Here is a tiny trained network, its code and every weight. The questions are about switching its units off for an input and a target symbol, where a switched-off unit gives its printed mean instead of its output.

import numpy as np


def w(rows, s, z=0):
    codes = np.array(rows[::2]) - 128.0
    scale = np.full(codes.shape[1], s)
    scale[-1] = z or s
    return codes * scale


def norm(h):
    return h / np.sqrt((h * h).mean(-1, keepdims=True) + 1e-5)


def f(y):
    return y / 2 * (1 + np.tanh(0.7978845608 * (y + 0.044715 * y**3)))


def softmax(a):
    e = np.exp(a - a.max(-1, keepdims=True))
    return e / e.sum(-1, keepdims=True)


def log_softmax(a):
    a = a - a.max(-1, keepdims=True)
    return a - np.log(np.exp(a).sum(-1, keepdims=True))


def net(x, mask):
    ids = ['αβδεζηλμξστφψ'.index(c) for c in x.split()]
    T = len(ids)
    res = E[ids] + P[:T]
    u = 0
    for l in range(2):
        q, k, v = (norm(res) @ M[l].T for M in (Q, K, V))
        z = softmax(np.where(np.tri(T) > 0, q @ k.T / 2**0.5, -1e9)) @ v
        res = res + np.where(mask[u], z, O[l][:, -1]) @ O[l][:, :-1]
        u += 1
        y = f(norm(res) @ A[l][:, :-1].T + A[l][:, -1])
        res = res + np.where(mask[u : u + 4], y, B[l][:, -1]) @ B[l][:, :-1]
        u += 4
    return log_softmax(norm(res)[-1] @ U[:, :-1].T + U[:, -1])


Q, K, V, O, A, B = {}, {}, {}, {}, {}, {}
E = w([
[97,127,110,94,64,106,131,109,156],'α',
[139,127,112,108,60,83,91,122,124],'β',
[127,123,96,109,117,94,109,108,138],'δ',
[130,102,74,131,114,126,122,80,101],'ε',
[134,114,108,178,82,160,141,48,61],'ζ',
[104,177,183,121,117,119,122,99,150],'η',
[173,127,135,170,144,111,79,92,75],'λ',
[148,127,200,181,111,125,109,88,85],'μ',
[85,91,143,96,162,102,143,101,150],'ξ',
[153,133,134,60,181,53,95,205,132],'σ',
[89,133,251,165,74,186,195,87,90],'τ',
[171,29,111,126,141,91,117,168,50],'φ',
[130,131,181,162,253,137,121,63,98],'ψ',
],0.0055)
P = w([
[56,156,98,185,117,117,45,139,195],'0',
[210,162,114,135,103,17,179,48,215],'1',
[93,148,142,25,110,110,62,57,77],'2',
[225,157,151,83,86,29,203,41,143],'3',
[25,108,131,97,187,195,39,177,106],'4',
[232,122,142,147,166,46,224,116,203],'5',
[125,120,170,5,163,166,115,99,52],'6',
[249,114,184,125,171,80,255,129,144],'7',
[78,102,161,63,201,234,91,167,79],'8',
[230,140,151,115,124,37,212,71,178],'9',
],0.006)
Q[0] = w([
[154,163,73,247,72,113,182,207,200],'L0H0',
[55,101,134,141,158,189,62,169,112],'L0H0',
],0.014)
K[0] = w([
[132,169,64,104,10,122,52,38,183],'L0H0',
[181,117,199,1,138,141,166,114,31],'L0H0',
],0.0075)
V[0] = w([
[199,126,100,144,158,142,76,130,106],'L0H0',
[101,2,94,161,128,134,155,63,110],'L0H0',
],0.0073)
O[0] = w([
[3,138,147,149,121,54,210,154,63,71],'L0H0',
[87,12,162,145,121,123,149,61,177,251],'L0H0',
],0.0075,0.00034)
A[0] = w([
[160,255,105,126,163,63,208,204,85,196],'L0N0',
[116,144,195,95,103,184,186,146,157,202],'L0N1',
[108,110,121,66,149,104,90,154,178,230],'L0N2',
[126,102,186,170,113,145,68,127,73,252],'L0N3',
],0.0056,0.0028)
B[0] = w([
[94,53,122,181,92,196,125,40,98,252],'L0N0',
[178,70,55,113,154,98,83,142,93,172],'L0N1',
[171,95,33,163,147,128,114,102,43,211],'L0N2',
[111,130,95,3,110,157,118,141,174,210],'L0N3',
],0.0066,0.0037)
Q[1] = w([
[253,151,178,157,73,53,245,72,124],'L1H0',
[125,157,102,206,107,136,163,205,211],'L1H0',
],0.013)
K[1] = w([
[55,150,57,249,55,82,25,149,253],'L1H0',
[120,179,84,74,9,5,48,30,119],'L1H0',
],0.0061)
V[1] = w([
[163,81,53,136,93,66,116,174,76],'L1H0',
[140,103,145,110,2,151,150,207,140],'L1H0',
],0.0073)
O[1] = w([
[141,79,253,194,36,140,57,175,104,145],'L1H0',
[237,101,166,247,162,9,84,26,2,4],'L1H0',
],0.0083,0.0041)
A[1] = w([
[42,163,98,74,92,169,136,199,139,106],'L1N0',
[93,132,144,186,151,36,211,92,59,33],'L1N1',
[1,187,132,150,122,107,116,198,54,213],'L1N2',
[97,115,219,177,55,148,145,167,108,1],'L1N3',
],0.0079,0.0054)
B[1] = w([
[114,163,123,221,171,69,95,124,98,254],'L1N0',
[137,184,106,161,60,179,124,247,120,152],'L1N1',
[191,110,180,67,99,157,236,106,155,189],'L1N2',
[72,144,48,103,225,69,98,142,117,145],'L1N3',
],0.011,0.0071)
U = w([
[216,105,190,136,99,112,84,119,144,231],'α',
[107,82,159,238,138,68,112,53,103,140],'β',
[45,102,108,150,153,124,22,154,148,105],'δ',
[92,34,173,77,97,95,160,102,169,253],'ε',
[175,152,134,151,132,33,253,115,149,90],'ζ',
[190,130,67,47,127,254,93,101,123,99],'η',
[95,180,185,135,53,234,178,169,82,151],'λ',
[180,228,66,193,136,148,113,155,61,130],'μ',
[153,126,132,105,76,190,81,188,232,155],'ξ',
[54,72,71,161,121,158,144,24,86,21],'σ',
[192,157,128,102,230,25,133,66,106,137],'τ',
[113,135,166,178,95,53,129,215,116,210],'φ',
[59,169,83,69,162,156,195,154,159,30],'ψ',
],0.012,0.0025)

Each question gives the input, a string of symbols that net reads in full, and the target symbol t.
The units are the heads (2 rows each of Q, K, V and O) and the neurons (one row each of A and B). Each row of codes is followed by its name. A weight is (code - 128) times the scale printed after its matrix; where a second scale follows, it is the last column's (O, A, B and U).
mask holds one flag per unit, layer by layer, with each layer's heads first. A switched-off unit (its flag False) gives its mean, the last column of its rows in O or B, instead of its output. The means were averaged over made-up inputs and are rounded, as every weight is.
A unit's drop is (log p(t) with every unit on - log p(t) with that unit switched off) / (log p(t) with every unit on - log p(t) with every unit switched off).
The circuit of an input: a set's keep is (log p(t) with only the set's units on - log p(t) with every unit switched off) / (log p(t) with every unit on - log p(t) with every unit switched off). Starting from all 10 units, units are removed one at a time, each time the one whose removal leaves the highest keep (on an exact tie, the one counted first), for as long as the keep stays at least 0.8.
units of the circuit, in order: the units of the circuit, biggest drop first
top k neurons: the k neurons with the biggest drops, biggest first
top k neurons in layer l: the k neurons of layer l with the biggest drops, biggest first
input μ β τ α, target μ: top neuron => [L0N3]
input β ψ α δ ε η ξ μ ξ ζ, target β: top 2 neurons in layer 0 => [L0N2 L0N0]
input μ ζ η η, target μ: top 2 neurons => [L0N3 L1N1]
input μ α ψ σ τ α η τ α, target η: top 4 neurons => [L1N0 L0N2 L0N1 L0N0]
input ξ δ φ ψ ε η η λ ψ μ, target ξ: units of the circuit, in order => [L0N2 L1H0]
input λ λ φ ψ, target λ: units of the circuit, in order => [L0H0 L1N1]
input σ σ ψ η μ δ, target σ: top 3 neurons => [L0N0 L1N0 L1N3]
input ζ λ δ ξ η τ ξ, target η: top 2 neurons in layer 0 => [L0N1 L0N2]
input η λ μ λ μ α, target η: units of the circuit, in order => [L0H0 L0N0]
input ε α ε η β, target μ: units of the circuit, in order => [L1N0 L0H0]
input α ζ φ η τ ζ ζ ξ τ τ, target α: top 3 neurons => [L1N0 L0N1 L0N2]
input φ α ξ τ μ, target η: top 2 neurons in layer 0 => [L0N2 L0N3]
input μ φ μ ξ ξ α ζ ε, target μ: top 3 neurons => [L0N3 L1N1 L1N2]
input ψ ξ μ ζ φ τ β, target ε: top 2 neurons => [L0N1 L1N0]
input τ ξ ξ τ λ μ σ, target λ: units of the circuit, in order => [L0H0 L0N0 L1H0]
input τ ψ β ζ φ ξ, target τ: units of the circuit, in order => [L1H0]
input μ η ξ ξ φ, target ε: units of the circuit, in order => [L1N2 L0H0]
input δ η ξ η ξ ξ δ, target δ: units of the circuit, in order => [L0H0 L1N2]
input ζ ε ξ σ σ, target λ: top 2 neurons in layer 1 => [L1N2 L1N0]
input β δ ε ξ β ψ ψ η, target β: units of the circuit, in order => [L1H0]
input ε ξ σ ξ ξ, target λ: units of the circuit, in order => [L1N2 L1H0 L0H0]
